Here is a tiny trained network, its code and every weight. The questions are about switching its units off for an input and a target symbol, where a switched-off unit gives its printed mean instead of its output.

import numpy as np


def w(rows, s, z=0):
    codes = np.array(rows[::2]) - 128.0
    scale = np.full(codes.shape[1], s)
    scale[-1] = z or s
    return codes * scale


def norm(h):
    return h / np.sqrt((h * h).mean(-1, keepdims=True) + 1e-5)


def f(y):
    return y / 2 * (1 + np.tanh(0.7978845608 * (y + 0.044715 * y**3)))


def softmax(a):
    e = np.exp(a - a.max(-1, keepdims=True))
    return e / e.sum(-1, keepdims=True)


def log_softmax(a):
    a = a - a.max(-1, keepdims=True)
    return a - np.log(np.exp(a).sum(-1, keepdims=True))


def net(x, mask):
    ids = ['ΔΛΨαγξφ'.index(c) for c in x.split()]
    T = len(ids)
    res = E[ids] + P[:T]
    r = norm(res)
    for j in range(2):
        rows = slice(3 * j, 3 * j + 3)
        q, k, v = (r @ M[0][rows].T for M in (Q, K, V))
        z = softmax(np.where(np.tri(T) > 0, q @ k.T / 3**0.5, -1e9)) @ v
        o = O[0][rows]
        res = res + np.where(mask[j], z, o[:, -1]) @ o[:, :-1]
    y = f(norm(res) @ A[0][:, :-1].T + A[0][:, -1])
    res = res + np.where(mask[2:10], y, B[0][:, -1]) @ B[0][:, :-1]
    return log_softmax(norm(res)[-1] @ U[:, :-1].T + U[:, -1])


Q, K, V, O, A, B = {}, {}, {}, {}, {}, {}
E = w([
[94,108,128,131],'Δ',
[109,123,99,134],'Λ',
[128,132,97,113],'Ψ',
[122,155,95,5],'α',
[109,122,116,127],'γ',
[113,108,112,137],'ξ',
[104,87,99,154],'φ',
],0.024)
P = w([
[202,181,166,130],'0',
[225,160,100,27],'1',
[74,166,86,196],'2',
[255,110,118,43],'3',
[59,172,90,184],'4',
[240,112,96,30],'5',
[42,172,72,169],'6',
[226,98,131,24],'7',
[41,169,72,162],'8',
[213,94,134,23],'9',
[32,167,69,155],'10',
[211,74,147,16],'11',
[26,164,81,156],'12',
],0.0097)
Q[0] = w([
[131,33,169,118],'head 0',
[100,76,72,81],'head 0',
[166,133,150,120],'head 0',
[253,109,129,116],'head 1',
[162,132,134,132],'head 1',
[176,95,215,150],'head 1',
],0.015)
K[0] = w([
[135,104,49,56],'head 0',
[73,52,149,207],'head 0',
[140,146,32,88],'head 0',
[111,61,6,86],'head 1',
[93,76,175,128],'head 1',
[42,99,98,61],'head 1',
],0.011)
V[0] = w([
[151,98,122,98],'head 0',
[88,237,255,67],'head 0',
[54,96,98,93],'head 0',
[69,20,149,223],'head 1',
[60,111,42,70],'head 1',
[77,37,229,24],'head 1',
],0.0094)
O[0] = w([
[117,183,125,145,119],'head 0',
[96,150,147,79,4],'head 0',
[202,136,147,180,164],'head 0',
[48,170,61,174,117],'head 1',
[172,202,102,198,151],'head 1',
[152,117,2,83,73],'head 1',
],0.0089,0.012)
A[0] = w([
[22,143,210,140,47],'neuron 0',
[131,69,76,178,254],'neuron 1',
[202,92,143,184,172],'neuron 2',
[116,228,74,9,86],'neuron 3',
[203,76,145,49,195],'neuron 4',
[107,184,159,67,109],'neuron 5',
[55,221,103,163,95],'neuron 6',
[113,194,200,90,109],'neuron 7',
],0.014,0.0049)
B[0] = w([
[229,74,56,111,156],'neuron 0',
[191,163,131,68,251],'neuron 1',
[68,223,70,67,240],'neuron 2',
[162,143,122,169,175],'neuron 3',
[9,183,131,93,206],'neuron 4',
[192,40,108,162,140],'neuron 5',
[24,127,121,202,157],'neuron 6',
[148,163,98,255,140],'neuron 7',
],0.0083,0.011)
U = w([
[17,69,74,10,31],'Δ',
[208,172,247,179,97],'Λ',
[76,181,243,82,72],'Ψ',
[254,190,72,85,86],'α',
[77,101,207,14,191],'γ',
[166,24,146,91,250],'ξ',
[51,147,112,218,100],'φ',
],0.0081,0.0024)

Each question gives the input, a string of symbols that net reads in full, and the target symbol t.
The units are the heads (3 rows each of Q, K, V and O) and the neurons (one row each of A and B). Each row of codes is followed by its name. A weight is (code - 128) times the scale printed after its matrix; where a second scale follows, it is the last column's (O, A, B and U).
mask holds one flag per unit, heads first, then neurons. A switched-off unit (its flag False) gives its mean, the last column of its rows in O or B, instead of its output. The means were averaged over made-up inputs and are rounded, as every weight is.
A unit's drop is (log p(t) with every unit on - log p(t) with that unit switched off) / (log p(t) with every unit on - log p(t) with every unit switched off).
The circuit of an input: a set's keep is (log p(t) with only the set's units on - log p(t) with every unit switched off) / (log p(t) with every unit on - log p(t) with every unit switched off). Starting from all 10 units, units are removed one at a time, each time the one whose removal leaves the highest keep (on an exact tie, the one counted first), for as long as the keep stays at least 0.8.
units of the circuit, in order: the units of the circuit, biggest drop first
unit that matters most: the unit with the biggest drop
top k neurons: the k neurons with the biggest drops, biggest first
which heads matter: for each layer, one digit per head in row order, 1 if its drop is at least 0.15 and else 0, layers parted by /
drop when u is switched off: that unit's drop, to one decimal
input Λ φ ξ, target Λ: unit that matters most	head 1
input γ Λ α φ Λ φ γ, target γ: which heads matter	01
input Ψ α ξ α γ, target Ψ: units of the circuit, in order	head 1; neuron 2
input Ψ ξ φ Λ Λ, target Ψ: units of the circuit, in order	head 1; neuron 2
input Δ φ Ψ, target Δ: which heads matter	11
input ξ φ φ φ α, target ξ: which heads matter	01
input ξ α Δ, target ξ: units of the circuit, in order	head 1; neuron 0
input α φ γ γ ξ φ Λ, target α: units of the circuit, in order	head 1; neuron 4
input ξ φ φ ξ Λ Λ α φ α φ Δ, target ξ: units of the circuit, in order	head 1; neuron 0; neuron 4
input Λ Ψ α φ Λ Δ Λ, target Λ: units of the circuit, in order	head 1; neuron 0
input Δ γ Δ α φ φ φ, target Δ: which heads matter	11
input Λ α φ φ Δ φ α ξ Δ α φ α φ, target Λ: units of the circuit, in order	head 1; neuron 4
input α Δ φ Δ α γ Ψ φ γ φ α Ψ α, target α: top 2 neurons	neuron 3; neuron 2
input α α Ψ φ γ φ Λ γ γ, target α: units of the circuit, in order	head 1
input ξ α φ, target ξ: drop when neuron 4 is switched off	0.2
input α φ Λ Λ φ ξ φ Ψ Λ ξ Ψ φ γ, target α: drop when head 1 is switched off	0.8
input Ψ α ξ φ Λ φ φ, target Ψ: drop when neuron 0 is switched off	0.1
input Ψ Ψ γ ξ Λ γ α, target Ψ: top 4 neurons	neuron 4; neuron 7; neuron 1; neuron 2
